[[-2.07  0.29  0.70 -0.38 -0.83  1.20 -0.17 -1.34 -0.45  2.46 -0.70]
 [-0.31  0.63  0.49  0.05 -1.26  2.91  3.00  0.28  0.20 -0.43 -0.41]
 [-1.58 -0.75 -0.12 -1.62 -0.88 -0.35  0.16 -0.99  1.54  2.74 -0.47]
 [-0.29  0.35  0.04 -0.05 -0.60  0.09  1.03 -0.23  1.24  1.40 -0.16]
 [ 3.18  0.83 -0.02  2.72  2.17 -0.05 -1.34  1.98 -3.34 -5.85  1.04]
 [ 0.78 -0.17  0.16 -0.13 -0.46  3.09  2.45  1.27 -1.24 -3.69 -0.02]
 [-0.05  0.51  0.10  0.17 -0.61  0.47  1.40 -0.01  1.06  0.88 -0.13]]
=>
[[-0.31  0.63  0.49  0.05 -1.26  2.91  3.00  0.28  0.20 -0.43 -0.41]
 [-0.29  0.35  0.04 -0.05 -0.60  0.09  1.03 -0.23  1.24  1.40 -0.16]
 [ 0.78 -0.17  0.16 -0.13 -0.46  3.09  2.45  1.27 -1.24 -3.69 -0.02]]

[[-2.18  5.77 -5.36]
 [ 2.10  5.19  4.55]
 [-2.93 -6.85  1.06]
 [-2.66 -4.68  1.02]
 [-6.74  6.72  4.56]
 [ 2.69  6.71  6.96]
 [ 2.55 -0.71  6.38]
 [-4.98  0.07 -1.07]
 [-1.24 -0.79  6.98]
 [-3.52 -4.40  0.41]
 [ 4.69 -1.79  2.22]]
=>
[[ 2.10  5.19  4.55]
 [-2.66 -4.68  1.02]
 [ 2.69  6.71  6.96]
 [-4.98  0.07 -1.07]
 [-3.52 -4.40  0.41]]

[[ 4.79 -4.04 -1.44 -4.66 -5.45 -2.02  4.74  6.29]
 [ 6.44 -3.02 -2.78 -5.13 -6.33 -3.05  2.98  3.07]
 [-1.18  3.85  4.36 -8.03  3.51  2.63 -7.78  2.63]
 [-2.09  2.02  2.80 -4.71 -1.10  1.28  1.05  4.40]
 [-2.52  1.17  3.96  1.93  1.41 -3.80 -4.70 -4.75]
 [-1.79 -0.28  5.16  7.27 -0.53 -4.62 -5.83 -5.93]
 [ 4.78 -2.48  3.63  7.15 -5.86  0.22  2.70 -4.86]]
=>
[[ 6.44 -3.02 -2.78 -5.13 -6.33 -3.05  2.98  3.07]
 [-2.09  2.02  2.80 -4.71 -1.10  1.28  1.05  4.40]
 [-1.79 -0.28  5.16  7.27 -0.53 -4.62 -5.83 -5.93]]

[[5.91 4.67 0.70 6.80 5.53 1.74 2.39 0.79 2.43 4.76 5.23 3.23 2.64 4.92
  2.91 3.72]
 [4.95 4.16 0.00 5.17 3.92 2.56 0.58 2.23 2.56 4.41 4.06 0.71 2.10 4.34
  2.34 1.87]]
=>
[[4.95 4.16 0.00 5.17 3.92 2.56 0.58 2.23 2.56 4.41 4.06 0.71 2.10 4.34
  2.34 1.87]]

[[ 5.84 -2.90 -0.41 -0.57 -2.13]
 [-3.48 -0.67  2.42  0.58 -1.64]]
=>
[[-3.48 -0.67  2.42  0.58 -1.64]]

[[ 0.80 -0.20  0.25 -1.41  0.39  0.10 -0.43 -0.86 -0.31]
 [-2.71 -2.78 -2.30  4.66  4.65 -2.58  4.59  8.08 -1.93]
 [ 0.84 -0.78 -1.13 -0.91  1.66 -0.63  0.00 -0.32 -0.66]
 [ 0.85 -0.95 -2.11 -0.44  2.19 -0.96  0.21 -0.21 -0.75]
 [-0.57  2.29  3.46 -0.39 -4.65  2.02 -1.74 -2.12  1.83]]
=>
[[-2.71 -2.78 -2.30  4.66  4.65 -2.58  4.59  8.08 -1.93]
 [ 0.85 -0.95 -2.11 -0.44  2.19 -0.96  0.21 -0.21 -0.75]]
